Below are the code and all the weights of a small trained network. Each question names an input and a target symbol and asks about switching units off, where a switched-off unit gives its printed mean instead of its output.

import numpy as np


def w(rows, s, z=0):
    codes = np.array(rows[::2]) - 128.0
    scale = np.full(codes.shape[1], s)
    scale[-1] = z or s
    return codes * scale


def norm(h):
    return h / np.sqrt((h * h).mean(-1, keepdims=True) + 1e-5)


def f(y):
    return y / 2 * (1 + np.tanh(0.7978845608 * (y + 0.044715 * y**3)))


def softmax(a):
    e = np.exp(a - a.max(-1, keepdims=True))
    return e / e.sum(-1, keepdims=True)


def log_softmax(a):
    a = a - a.max(-1, keepdims=True)
    return a - np.log(np.exp(a).sum(-1, keepdims=True))


def net(x, mask):
    ids = ['Πγδητω'.index(c) for c in x.split()]
    T = len(ids)
    res = E[ids] + P[:T]
    r = norm(res)
    for j in range(3):
        rows = slice(3 * j, 3 * j + 3)
        q, k, v = (r @ M[0][rows].T for M in (Q, K, V))
        z = softmax(np.where(np.tri(T) > 0, q @ k.T / 3**0.5, -1e9)) @ v
        o = O[0][rows]
        res = res + np.where(mask[j], z, o[:, -1]) @ o[:, :-1]
    y = f(norm(res) @ A[0][:, :-1].T + A[0][:, -1])
    res = res + np.where(mask[3:7], y, B[0][:, -1]) @ B[0][:, :-1]
    return log_softmax(norm(res)[-1] @ U[:, :-1].T + U[:, -1])


Q, K, V, O, A, B = {}, {}, {}, {}, {}, {}
E = w([
[163,101,143,132],'Π',
[152,124,68,188],'γ',
[106,4,200,200],'δ',
[183,127,190,94],'η',
[188,53,99,144],'τ',
[133,163,151,144],'ω',
],0.023)
P = w([
[114,172,102,78],'0',
[163,106,74,254],'1',
[170,126,189,103],'2',
[156,142,161,126],'3',
[150,139,161,105],'4',
[140,147,155,102],'5',
],0.0096)
Q[0] = w([
[250,230,176,94],'head 0',
[186,121,36,198],'head 0',
[15,97,109,156],'head 0',
[155,140,157,77],'head 1',
[4,115,186,107],'head 1',
[87,151,189,168],'head 1',
[96,179,185,186],'head 2',
[83,151,198,68],'head 2',
[138,36,181,115],'head 2',
],0.011)
K[0] = w([
[184,210,99,90],'head 0',
[176,118,212,151],'head 0',
[65,41,185,255],'head 0',
[45,170,112,78],'head 1',
[109,80,197,141],'head 1',
[85,186,195,159],'head 1',
[17,202,142,181],'head 2',
[107,135,167,39],'head 2',
[43,13,124,97],'head 2',
],0.0089)
V[0] = w([
[154,103,103,79],'head 0',
[76,143,115,157],'head 0',
[140,72,123,124],'head 0',
[171,124,100,44],'head 1',
[106,122,174,188],'head 1',
[126,104,4,168],'head 1',
[65,138,130,173],'head 2',
[102,67,139,57],'head 2',
[192,121,104,107],'head 2',
],0.014)
O[0] = w([
[152,94,67,105,164],'head 0',
[148,167,120,144,2],'head 0',
[219,79,60,252,164],'head 0',
[93,173,45,189,125],'head 1',
[56,74,154,141,144],'head 1',
[242,188,149,139,226],'head 1',
[155,128,226,176,43],'head 2',
[212,85,33,255,33],'head 2',
[108,178,25,158,242],'head 2',
],0.0095,0.0051)
A[0] = w([
[131,111,62,139,69],'neuron 0',
[120,88,187,135,91],'neuron 1',
[133,217,48,254,107],'neuron 2',
[137,146,59,203,3],'neuron 3',
],0.0094,0.0041)
B[0] = w([
[144,108,102,85,166],'neuron 0',
[53,113,178,199,140],'neuron 1',
[215,136,237,1,252],'neuron 2',
[195,101,131,29,160],'neuron 3',
],0.0082,0.0037)
U = w([
[185,65,64,120,119],'Π',
[223,203,160,106,171],'γ',
[141,8,215,223,109],'δ',
[79,103,45,135,98],'η',
[146,173,87,104,2],'τ',
[46,130,189,87,192],'ω',
],0.011,0.005)

Each question gives the input, a string of symbols that net reads in full, and the target symbol t.
The units are the heads (3 rows each of Q, K, V and O) and the neurons (one row each of A and B). Each row of codes is followed by its name. A weight is (code - 128) times the scale printed after its matrix; where a second scale follows, it is the last column's (O, A, B and U).
mask holds one flag per unit, heads first, then neurons. A switched-off unit (its flag False) gives its mean, the last column of its rows in O or B, instead of its output. The means were averaged over made-up inputs and are rounded, as every weight is.
A unit's drop is (log p(t) with every unit on - log p(t) with that unit switched off) / (log p(t) with every unit on - log p(t) with every unit switched off).
The circuit of an input: a set's keep is (log p(t) with only the set's units on - log p(t) with every unit switched off) / (log p(t) with every unit on - log p(t) with every unit switched off). Starting from all 7 units, units are removed one at a time, each time the one whose removal leaves the highest keep (on an exact tie, the one counted first), for as long as the keep stays at least 0.8.
units of the circuit, in order: the units of the circuit, biggest drop first
which heads matter: for each layer, one digit per head in row order, 1 if its drop is at least 0.15 and else 0, layers parted by /
drop of u: that unit's drop, to one decimal
input ω γ Π γ ω, target ω: which heads matter => 000
input Π η γ ω η, target Π: units of the circuit, in order => [head 2; head 0]
input ω γ γ Π, target ω: which heads matter => 100
input Π γ Π, target Π: which heads matter => 100
input ω τ η Π, target ω: which heads matter => 110
input γ τ γ ω τ, target γ: units of the circuit, in order => [head 1]
input η ω ω γ η η, target η: which heads matter => 011
input Π ω Π Π, target Π: which heads matter => 000
input δ δ η, target δ: units of the circuit, in order => [head 2; head 1]
input ω ω γ δ η, target ω: drop of head 0 => 0.5
input η ω ω γ ω Π, target η: drop of neuron 2 => 0.2
input η γ γ Π γ γ, target γ: drop of head 2 => 0.1
input δ γ δ Π, target δ: drop of head 1 => 0.0
input Π γ Π Π δ ω, target ω: units of the circuit, in order => [head 1]
